[[-44  90]
 [ 64 -40]
 [-28 -24]
 [-82 -53]
 [-31  55]
 [ 19  22]
 [-44  37]]
:
[[ 64 -40]
 [-82 -53]
 [ 19  22]]

[[-51  51 -59 -23  29 -11  59 -47  61  33  23 -43  60 -38 -19]
 [ 32 -45  68   1 -18  24 -46  21 -48 -27 -31  51 -56  30  32]
 [ 11 -12  36  35 -19  -2 -40  32 -37  -9   6 -18 -19  64 -12]
 [ 12 -53  41  28 -16  20 -64  38 -64 -25  -9  16 -26  68  15]
 [-21  28  -7 -17  19  -9  25 -18  21  30  23 -13  42  -9 -13]]
:
[[ 32 -45  68   1 -18  24 -46  21 -48 -27 -31  51 -56  30  32]
 [ 12 -53  41  28 -16  20 -64  38 -64 -25  -9  16 -26  68  15]]

[[-39 -61 -65  21 -44  18]
 [-28  -7  47 -18 -20  66]]
:
[[-28  -7  47 -18 -20  66]]

[[ -6  14   0  -4 -10   0  -2   5  10  -3]
 [-49 -51 -35  -6 -51 -61 -48  65 -30  19]
 [  4   3  -1   0  -3  -2   2  13  12  -7]
 [ -1   7   7  -3   3  -3  -1  -8  -4 -13]
 [ -7  -2   9  -1  -7  14  -9 -10   7  -9]
 [  5  -3   8   1 -12  -5   3   0   2  -6]]
:
[[-49 -51 -35  -6 -51 -61 -48  65 -30  19]
 [ -1   7   7  -3   3  -3  -1  -8  -4 -13]
 [  5  -3   8   1 -12  -5   3   0   2  -6]]

[[-44  18  10  42  33 -32   4]
 [ -6 -24  35 -32  39  34  13]
 [ 38  51  35   5   8 -31   9]
 [-39   6   0 -28 -72  42 -16]
 [-16 -10  12  11 -43  33 -24]]
:
[[ -6 -24  35 -32  39  34  13]
 [-39   6   0 -28 -72  42 -16]]

[[-24  85  52 -51]
 [ 26 -35  13   4]
 [-23  17 -26 -21]]
:
[[ 26 -35  13   4]]

[[ -4 -23   9  12   5]
 [-17  -3 -49   0 -31]
 [-10  -8 -87  10  53]
 [  9  -2  17  -8  14]
 [ 15  10  31 -27  -5]
 [ 12   9  37   6  15]
 [-16  26   1  12  -7]
 [-23  31  55  -2  12]
 [-47  13 -24 -13   5]
 [ 23  -1   3   1  -6]
 [ 24 -10   2  13 -15]]
:
[[-17  -3 -49   0 -31]
 [  9  -2  17  -8  14]
 [ 12   9  37   6  15]
 [-23  31  55  -2  12]
 [ 23  -1   3   1  -6]]
---
[[ 14  -6 -14  15  -3 -16  13 -51  -5  18  -7 -23  31 -16  10]
 [ 70   0  -2 -16  15  34   6  22 -36 -37  25 -20  43  -4  -6]
 [ 15  -3  -9 -48 -40  20 -43  30  -6  22   4 -85 -12  49 -59]
 [ 13 -33  -1 -26   0  -1  26 -30  55  12  13 -13  21   9   2]
 [ -3   0  11  39  -9   1   3  -3 -38 -14  -9  -6 -10  -3  -5]
 [  2   4  14   4  11  21   6 -13  -2  -3  -8  21  -8 -12  -6]]
:
[[  2  -3  13  15  70  14]
 [  4   0 -33  -3   0  -6]
 [ 14  11  -1  -9  -2 -14]
 [  4  39 -26 -48 -16  15]
 [ 11  -9   0 -40  15  -3]
 [ 21   1  -1  20  34 -16]
 [  6   3  26 -43   6  13]
 [-13  -3 -30  30  22 -51]
 [ -2 -38  55  -6 -36  -5]
 [ -3 -14  12  22 -37  18]
 [ -8  -9  13   4  25  -7]
 [ 21  -6 -13 -85 -20 -23]
 [ -8 -10  21 -12  43  31]
 [-12  -3   9  49  -4 -16]
 [ -6  -5   2 -59  -6  10]]

[[76 31  1]
 [-1 11 75]
 [ 0 13 77]
 [ 2 10 73]
 [ 0  6 64]
 [ 2 45 65]
 [ 0 29 77]
 [39 69  7]
 [ 2 37 72]
 [63  7  1]]
:
[[63  2 39  0  2  0  2  0 -1 76]
 [ 7 37 69 29 45  6 10 13 11 31]
 [ 1 72  7 77 65 64 73 77 75  1]]

[[-36  18 -31  38  19 -40]
 [ 57 -25  49 -67 -39  65]
 [ 35 -31  29 -28  -1  41]
 [ 12 -26  -2 -12   8  17]
 [  6  11   8  -1  -4   7]
 [ 33  20  42 -44 -49  34]
 [ 37  -4  39 -43 -34  39]
 [ 28  -1  21 -28 -17  34]
 [-36  19 -22  51  30 -42]
 [  7 -18  -1 -11   0   8]
 [ 13 -24  11   9  27  16]]
:
[[ 13   7 -36  28  37  33   6  12  35  57 -36]
 [-24 -18  19  -1  -4  20  11 -26 -31 -25  18]
 [ 11  -1 -22  21  39  42   8  -2  29  49 -31]
 [  9 -11  51 -28 -43 -44  -1 -12 -28 -67  38]
 [ 27   0  30 -17 -34 -49  -4   8  -1 -39  19]
 [ 16   8 -42  34  39  34   7  17  41  65 -40]]

[[ -4  30 -33  51 -52  61  20]
 [ 21 -15 -22  41 -90  17  43]]
:
[[ 21  -4]
 [-15  30]
 [-22 -33]
 [ 41  51]
 [-90 -52]
 [ 17  61]
 [ 43  20]]

[[  7  -4  -7  20 -30 -44  38 -10   4  -6  44]
 [ 24   2 -28  25  84  83 -58  17  54  66 -83]
 [-23  20  15  15 -76 -72  57 -32 -36 -42  50]
 [ 28 -13 -26  -4  61  21 -69   8  36   9 -73]]
:
[[ 28 -23  24   7]
 [-13  20   2  -4]
 [-26  15 -28  -7]
 [ -4  15  25  20]
 [ 61 -76  84 -30]
 [ 21 -72  83 -44]
 [-69  57 -58  38]
 [  8 -32  17 -10]
 [ 36 -36  54   4]
 [  9 -42  66  -6]
 [-73  50 -83  44]]

[[-57 -23 -34]
 [ 87  31  68]
 [-51 -14 -38]
 [-55 -16 -37]]
:
[[-55 -51  87 -57]
 [-16 -14  31 -23]
 [-37 -38  68 -34]]

[[-32  75]
 [-58  56]
 [-36  73]
 [-42  71]
 [-47  68]
 [-53  63]
 [-19  74]
 [-26  73]
 [-51  67]
 [-57  59]]
:
[[-57 -51 -26 -19 -53 -47 -42 -36 -58 -32]
 [ 59  67  73  74  63  68  71  73  56  75]]

[[  0   0   0   0  42   2 -11  34 -44 -20  17 -13   8   1 -41 -29]
 [-28   0 -18 -11  30   0  -8  27 -32 -15   0 -10   7   0 -29 -21]
 [ 29  72  34  19 -55  -3  15 -49  57  26   0  18 -12   0  54  39]
 [ -9 -14  -6  -4   0   0  -3  10 -10  -5   4  -3   2   0   0  -7]
 [-13 -18   0  -5  14   0   0  13 -15  -7   0  -4   3   0 -14   0]]
:
[[-13  -9  29 -28   0]
 [-18 -14  72   0   0]
 [  0  -6  34 -18   0]
 [ -5  -4  19 -11   0]
 [ 14   0 -55  30  42]
 [  0   0  -3   0   2]
 [  0  -3  15  -8 -11]
 [ 13  10 -49  27  34]
 [-15 -10  57 -32 -44]
 [ -7  -5  26 -15 -20]
 [  0   4   0   0  17]
 [ -4  -3  18 -10 -13]
 [  3   2 -12   7   8]
 [  0   0   0   0   1]
 [-14   0  54 -29 -41]
 [  0  -7  39 -21 -29]]
